-435  110  -247  -20  -52  -229  -97  -49  98  188  222  105  -94  -162  525  -298  59  356  283  -355  -195  139  288  468  -24  23  -9  248  139  -147  -96  85  195  74  184  212  146
<123>
53  -278  141  -48  -44  42  94  31  57  43  -195  338  -196  230  -278  -185  164  55  258  204  -95  14  14  -99  139  65  -174  -160  66  -130  -329  -38  374  -54  -75  118  6
<52>
-75  -29  61  -71  -73  209  53  108  -73  -145  -228  15  43  -117  137  -135  -28  -234  368  21  -56  -51  -82  50  11  -53  -229  -86  90  -124  56  83  -120  -424  -203  -152  -117
<181>
4  -519  13  341  -180  -348  21  -228  -228  -95  267  6  -107  -89  253  -899  -120  94  -7  -4  252  -58  -183  726  -187  391  -229  -346  -93  -506  62  211  -202  -359  376  -585  257
<6>
-154  55  -20  -169  -102  -35  87  -133  312  41  -351  92  -252  -42  -75  -194  19  79  378  -51  -90  272  24  -60  36  -34  -111  219  -147  -165  -17  70  -176  -178  -61  -153  96
<196>
-36  -393  -299  138  -1  -83  86  3  152  -146  64  194  -38  -5  344  -101  162  -38  -50  -183  -298  119  332  40  -175  -130  181  43  205  -85  -72  248  51  209  191  15  37
<50>
108  -85  -18  47  33  134  107  24  155  164  143  -165  -199  -197  -304  -178  25  142  -108  70  168  -110  -55  30  92  71  125  196  -36  358  48  53  -258  297  -166  -329  29
<61>
3  53  84  40  -20  -123  55  78  357  28  -305  139  -465  185  -201  78  62  320  604  -106  83  145  85  -73  213  -319  -249  272  -322  -130  -194  -63  -10  63  -25  42  -77
<123>
273  51  -16  137  108  123  96  79  -19  -242  -285  31  21  283  59  173  -51  176  78  -161  91  0  -13  -117  72  -463  -55  221  -61  -62  -130  -38  336  251  -2  70  -85
<28>
122  14  45  138  96  98  18  90  227  -146  -52  124  -85  -77  -48  51  -27  177  -410  -66  70  13  -152  76  25  -89  -88  72  -353  -127  -76  13  13  214  52  199  -17
<162>
-113  77  71  -15  -109  205  55  239  88  -43  -75  12  -229  -109  -211  -176  -23  34  181  -161  -5  61  -14  13  87  48  -222  119  -213  -118  -10  16  -107  31  -221  -302  -221
<129>
38  27  182  -86  95  100  42  -3  12  -45  -89  49  -342  -70  -206  243  96  -55  -87  -11  -92  -118  69  -213  -86  -109  127  132  -196  177  -53  -61  -69  268  -187  204  89
<129>
-257  213  123  12  22  -26  -106  -71  -55  209  68  22  -102  -99  -96  -64  -73  -84  -193  12  59  -18  79  107  64  359  -137  -34  -167  16  -33  -83  -158  -148  -82  -233  48
<28>
173  235  28  77  -152  -137  1  -26  -211  -232  -68  -173  -18  203  -62  68  62  -211  346  -11  48  -79  -156  -293  -66  -71  -92  -72  94  -10  -122  -146  165  -87  156  -253  -123
<6>
123  -250  73  237  99  -30  41  -93  161  107  -126  71  -229  -278  -504  -99  -15  9  -624  241  201  70  -190  177  -66  236  -1  165  -408  50  38  38  -501  183  15  -184  -52
<162>
105  -140  -12  43  -18  -21  43  -58  -8  -199  57  -87  -303  1  -279  155  132  -305  -141  -51  18  -49  38  -281  -345  -44  220  211  58  104  96  -39  -100  335  -151  83  13
<50>
53  114  -188  -65  -14  -41  -129  -160  -105  -111  127  -138  -13  -37  -235  147  -19  -91  115  -7  -46  101  24  -145  -309  -16  222  195  -287  -122  180  -193  12  -74  85  125  179
<155>
-121  -74  -110  27  -9  97  7  54  -75  -106  -50  98  -99  20  -28  15  54  95  213  -125  -106  -3  90  -32  -94  -87  38  48  114  69  -58  59  73  143  -25  36  15
<155>
-65  96  -63  -147  -4  -328  82  94  271  28  -161  168  -170  78  151  -301  135  275  9  99  -96  126  29  246  109  77  -49  150  -118  -159  -363  10  259  -152  73  172  91
<172>
195  -18  -16  89  72  100  -38  -153  216  57  -34  -74  29  37  -61  199  -34  -83  -141  -20  -29  65  -9  -246  18  -81  98  74  33  77  153  -83  -50  255  15  79  44
<52>
-43  -10  -53  83  43  118  1  201  6  -96  -183  49  70  143  -49  -32  42  -18  -70  -27  22  -11  -31  -85  -50  -176  68  187  201  48  -96  82  21  172  -32  70  -141
<28>
433  51  -409  192  -22  -41  111  439  142  -31  850  -138  267  199  -110  79  -97  178  136  -128  158  -97  3  -23  436  -160  -253  22  504  334  -84  -49  338  317  20  0  -255
<181>
87  -72  13  83  214  70  -140  -29  -162  39  239  63  0  -144  -202  270  -41  16  -390  8  166  -133  -161  156  -244  -12  252  88  -106  115  -4  -83  -68  323  58  218  -16
<162>
96  106  186  -71  96  150  120  -36  -118  -129  -387  -100  -302  126  -123  216  39  -38  542  -139  50  -14  -11  -388  -74  -355  113  149  -107  84  43  90  9  122  -246  23  19
<196>
-73  32  29  4  148  289  16  106  -142  -102  -30  34  19  -4  31  307  10  -107  -154  -62  78  -137  -3  -90  -144  -120  192  109  -53  203  -91  122  -26  314  -59  83  -56
<196>
-79  -180  -147  104  -192  32  69  228  354  -68  139  123  -197  -237  -220  -285  115  165  -68  -127  -32  94  33  181  105  35  -207  292  51  -56  31  4  -192  101  -81  -99  -218
<123>
-173  55  -6  -192  -77  99  32  90  -172  -213  -379  37  -53  -124  274  -325  158  156  105  -23  -63  -45  -47  374  21  -291  -8  440  131  -75  -483  111  279  137  -96  136  -47
<138>
120  70  -4  -27  -85  317  131  141  37  -242  -213  -8  57  13  -187  121  19  -11  200  -89  37  -117  -156  -210  92  -295  -72  176  37  184  -110  -57  236  236  -106  -189  -228
<138>
-91  -235  -152  41  40  61  2  119  -4  -37  56  112  -137  120  93  -56  154  150  101  -131  -159  -6  257  25  8  -127  217  255  233  137  -154  111  179  365  -40  94  110
<123>
-142  -49  30  41  -103  60  49  -405  51  127  -195  -77  158  -329  146  -255  -81  150  145  82  20  -38  11  240  -15  107  -180  -162  -100  -82  93  75  -123  -217  70  -334  18
<196>
197  -83  375  99  195  448  -126  -633  24  203  -408  31  -7  -76  -203  313  -77  7  -103  261  219  -24  -151  -295  -154  -91  59  -293  -299  -165  240  -131  -153  -23  -140  199  187
<123>
96  -77  2  -112  71  3  42  18  -141  -226  -38  -25  200  346  199  77  126  -123  37  172  25  -166  -9  -118  -41  -163  157  173  137  -185  -143  2  326  -14  82  256  81
<52>
-63  -47  -127  70  -47  -33  69  -92  337  22  -298  37  -450  51  -22  74  66  82  446  -207  -180  122  259  -223  -105  -187  31  178  -38  138  -8  -18  -79  333  -100  -76  -63
<155>
-25  -18  124  64  -98  147  89  24  -42  -213  -62  -64  -254  -15  -191  -145  69  -182  338  13  118  -114  -122  -120  -115  47  -226  -73  -21  -4  -36  73  109  14  -192  -197  28
<181>
34  -111  137  22  -83  -4  35  -168  -92  -42  -210  -40  3  83  72  -253  49  175  138  72  -31  17  -58  21  119  53  -8  -75  -138  -250  30  14  -34  -233  138  -273  131
<138>
374  141  183  78  222  201  -34  -9  280  107  219  120  -385  359  -792  521  -112  -509  298  192  376  52  -290  -713  -118  160  -299  32  -64  -187  188  -261  -145  10  -480  127  -215
<155>
88  -241  -12  185  -150  348  8  -47  -101  -402  -171  45  164  97  -8  19  116  70  120  71  -307  -252  -84  -117  -88  87  28  -95  -154  -43  -221  -120  305  158  229  -326  -8
<138>
73  -2  19  135  -87  113  36  -36  -320  -101  253  -125  230  -66  -15  -190  -222  65  13  -133  271  -227  -163  229  -57  127  -147  -269  -18  -22  116  -35  276  -1  22  -151  -35
<172>
-74  110  53  35  -32  162  119  -230  -111  130  -49  23  -167  45  -75  137  19  33  388  -116  57  31  100  -253  39  19  -174  -12  124  55  105  -35  96  100  -118  -184  20
<123>
-41  -50  -215  -6  -24  -194  -20  127  203  -10  337  -60  -30  66  250  -69  133  -8  -49  -70  -180  28  192  46  43  -21  117  274  282  146  37  27  147  219  109  87  259
<181>
-170  -162  -101  14  40  -23  22  24  -182  -118  166  117  14  55  212  -14  48  181  44  -198  -26  -49  110  208  -47  -38  81  -5  229  30  -40  154  154  85  91  68  202
<50>
10  -6  -103  138  40  103  25  60  -31  66  90  72  -78  166  -24  130  74  116  217  -115  15  10  138  -132  58  -52  -21  125  152  140  41  -4  73  181  65  -108  34
<61>
-600  -481  184  -195  -209  -88  111  -177  -371  -242  -368  114  -264  -345  336  -746  234  44  -85  160  -147  -174  98  706  -273  466  213  78  -464  -377  -296  286  -260  -356  111  -583  180
<6>
171  -150  -114  90  49  5  -29  -25  -95  -27  394  -72  148  50  58  24  -108  61  106  -17  97  -73  11  153  -11  -36  -50  -98  90  -16  97  7  116  57  68  -46  82
<129>
14  342  -20  48  -142  -169  -76  -42  -8  40  432  -310  42  -206  55  12  -175  -5  171  -305  -91  3  69  -74  81  234  -74  -215  -447  -69  340  -168  -151  -313  216  -479  42
<61>
-92  104  62  56  6  256  35  -95  14  -18  -380  114  -159  6  -8  84  -17  59  345  -132  12  56  35  -103  7  -98  -197  39  3  -24  -79  31  0  98  -147  -74  -59
<172>
100  -305  -310  72  212  112  19  159  -58  -145  535  90  198  -21  -417  362  -11  -117  -671  68  74  -228  7  -46  -177  61  329  378  457  548  51  57  83  679  -198  375  49
<6>
85  -10  -161  2  39  -41  -10  197  -21  -117  294  116  190  -16  34  63  11  91  -294  -119  -27  -35  -29  98  18  -93  50  111  204  78  -80  0  224  128  106  247  -49
<61>
-36  66  -41  -96  113  -36  -133  6  -328  -295  -18  37  125  30  192  352  168  -271  -275  -75  -27  -27  -23  -70  -272  -291  352  323  324  79  -131  84  -40  161  149  410  38
<196>
61  -84  -116  82  -5  107  91  -14  17  -29  -33  -1  -174  193  -88  121  120  -2  225  -19  -56  52  163  -291  -41  -114  -7  178  257  120  106  -8  75  217  -134  5  107
<123>
-149  -17  -61  -8  -54  -215  -82  33  -64  7  -66  86  31  -76  38  -203  96  170  80  16  -163  52  110  269  41  99  -17  132  30  -84  -211  -5  154  -92  125  -15  19
<172>
-137  171  165  -44  -14  27  6  -55  59  -6  -145  -117  -75  238  221  53  -39  -186  169  21  61  26  71  -215  79  89  -180  -118  60  28  31  117  159  54  -154  82  233
<172>
217  199  12  95  -102  230  143  -90  210  120  -338  -5  -280  45  -419  -28  33  234  324  -32  32  87  -62  -348  188  -100  -59  179  -364  37  -157  -202  14  240  -41  -133  -229
<6>
-46  186  34  -47  50  256  -85  -44  -35  37  157  77  -5  -408  -142  230  -155  -32  -238  -128  112  90  -122  180  21  33  -168  47  -278  -40  154  -100  -304  -128  -83  53  -7
<181>
-186  174  239  -18  165  34  89  187  -93  -54  -216  67  -231  -36  -30  222  53  -175  -334  15  12  -112  -78  -104  -41  35  4  136  -217  216  -156  149  -24  290  -89  60  62
<162>
-36  90  60  -32  -32  210  169  -340  -115  9  -296  3  -178  -68  -275  135  21  -86  105  -11  -50  -13  -53  -355  -265  8  127  143  -184  111  -108  -8  5  379  34  -201  46
<196>
-140  122  -4  49  94  -115  -104  159  64  87  194  17  -205  -34  33  153  -45  -91  68  -261  59  -2  148  -14  -136  -92  -32  73  103  107  68  58  -21  207  -138  160  -69
<61>
-48  63  -61  -15  -54  -6  13  28  -34  62  146  -87  115  -30  125  -222  -47  -55  -82  -39  5  -66  -162  67  -63  34  14  -61  309  68  13  38  15  78  135  -89  117
<52>
11  31  -92  -4  33  299  125  94  -138  -167  -65  225  180  -175  -415  96  -68  6  -426  -11  7  16  -128  -17  48  -19  -104  288  -131  8  -319  58  180  340  -66  46  -246
<138>
-180  -250  70  292  9  -170  134  -327  273  156  -294  -68  -661  -183  56  -74  77  268  466  -216  132  49  171  105  -206  -52  -51  -23  -164  143  281  198  -519  304  18  -586  45
<162>
-115  -309  202  54  314  60  52  -287  -497  -283  336  488  -193  -268  -387  487  -10  0  -881  -209  -76  -210  -39  11  -443  325  345  -99  -425  -79  -82  85  -108  350  180  109  321
<181>
-74  -82  50  42  67  116  -34  -226  22  -15  -87  14  -44  -155  142  -56  -20  -37  -269  -41  42  -5  2  89  -128  63  143  -11  -189  -33  148  87  -158  19  5  41  201
<138>
-107  -150  184  102  -63  292  -29  -234  -51  50  -142  159  -176  -179  -389  54  86  -65  33  7  -7  58  5  -84  2  215  -155  110  -162  -109  211  -128  -173  -68  -69  -384  120
<50>
107  138  -241  101  -41  62  63  157  195  66  159  -141  -40  215  94  68  47  -92  305  -218  -37  69  145  -304  32  -239  -90  266  505  154  185  -61  218  382  -81  -72  -57
<52>
-204  -287  209  -36  -34  62  -146  -347  -464  -339  195  138  82  -205  48  -65  -2  -137  170  -133  -74  -185  -171  194  -388  309  237  -289  -447  -340  18  84  121  -280  365  -76  324
<61>
-60  -57  193  127  -36  125  -28  -212  76  157  -258  107  -206  -92  -180  25  55  202  339  8  -16  26  74  1  144  89  -132  -49  -296  -7  -102  -74  -34  89  82  -414  0
<172>
-270  129  -90  -74  93  -40  -11  -63  -105  106  -176  154  -143  -133  79  95  46  209  56  -283  -307  129  87  -55  -305  -125  383  129  -145  -42  -42  86  -257  173  300  53  73
<129>
393  -181  -58  207  144  365  265  -13  -372  -314  -151  -169  140  -13  -131  199  11  261  -150  -122  325  -403  -207  -76  -80  -569  432  44  81  593  65  101  86  476  108  -112  67
<50>
-25  -6  131  61  121  15  19  -438  95  123  -620  100  -236  60  -18  226  86  112  411  39  -43  46  77  -228  -180  -219  76  62  -181  -16  13  -55  60  132  40  -10  75
<162>
273  44  -76  30  -173  -44  154  143  105  -111  191  -43  -36  78  -165  -340  -79  -126  493  80  207  -43  -334  -22  -100  -163  -394  22  84  -309  -149  -39  301  -34  -22  45  -196
<6>
-56  11  -244  -3  40  -419  -98  5  164  362  132  -51  133  254  551  -206  107  260  -146  109  27  177  198  351  218  -172  140  342  528  110  -269  62  201  282  315  245  168
<123>
-253  591  -111  -133  -122  -240  -210  -64  358  668  -686  -274  -41  157  318  -442  -216  541  501  -101  -68  378  363  210  411  -250  -218  107  -16  38  -187  -182  386  3  -234  200  -87
<162>
129  7  82  7  31  340  178  139  -164  -256  -2  115  19  -84  -589  359  -114  114  -55  -63  54  -58  -292  -266  -21  124  -95  -152  -377  35  157  -54  -176  -128  -78  -231  -160
<61>
-47  -70  -210  -78  -105  -29  -39  133  89  -40  192  2  323  127  284  -190  91  0  153  61  -331  73  37  -4  85  52  0  42  434  -119  -40  63  187  -86  160  118  31
<129>
-110  -68  181  78  -114  14  26  -245  246  116  -430  -16  -300  40  90  -271  80  135  657  72  -51  110  39  -31  99  2  -177  3  -346  -278  -95  47  -94  -143  100  -380  94
<123>
-93  45  75  -131  55  61  25  72  12  -70  -86  60  -224  7  -114  58  18  10  24  -139  -28  -8  -59  -92  -79  -120  146  128  -28  27  -193  76  -43  213  -99  82  60
<50>
-100  -248  -81  -86  -181  -87  -45  -243  494  -28  -676  -164  83  161  789  -762  296  -38  617  461  -190  164  -88  253  -5  -194  -2  240  351  -282  -117  234  72  -373  209  -122  420
<138>
-8  -33  68  -32  63  67  -78  -324  -11  -62  -334  3  11  -19  206  61  -43  49  336  17  -42  -68  -3  15  -244  -96  136  -232  -174  -107  20  -25  56  -195  43  35  162
<172>
-214  -33  117  -24  -30  -91  -16  -45  159  75  -99  102  -297  -31  21  -184  140  254  241  -26  -42  80  43  116  62  40  -44  15  -179  -110  -151  100  9  32  62  6  129
<138>
239  390  -279  213  -106  265  8  -508  315  203  -437  -235  363  -51  239  160  -121  -122  48  111  -74  304  7  -352  23  -120  -274  237  21  -100  302  -223  -177  -58  220  -239  -58
<61>
388  262  -258  134  115  349  32  -339  158  216  95  -114  380  -218  -47  400  -69  -204  -709  174  119  182  -158  -243  40  -57  22  353  165  216  298  -208  -238  281  104  -27  -34
<138>
214  -267  -394  118  -115  19  49  -122  153  -54  55  -98  375  -210  104  -144  3  78  -323  84  -216  18  -52  205  17  -1  188  168  233  186  51  -77  -201  104  355  -301  -50
<52>
426  -197  -137  180  153  274  152  190  255  -11  447  -3  -31  -93  -178  180  -178  -66  -546  -29  74  30  -23  -61  245  -9  -195  196  10  151  263  25  -228  400  -277  -8  31
<162>
-71  -137  174  13  64  385  68  -250  -123  -155  -719  184  139  -205  259  25  34  231  291  72  -117  -145  -55  228  45  -283  -74  -71  -358  -156  -260  60  88  -187  162  -284  -4
<52>
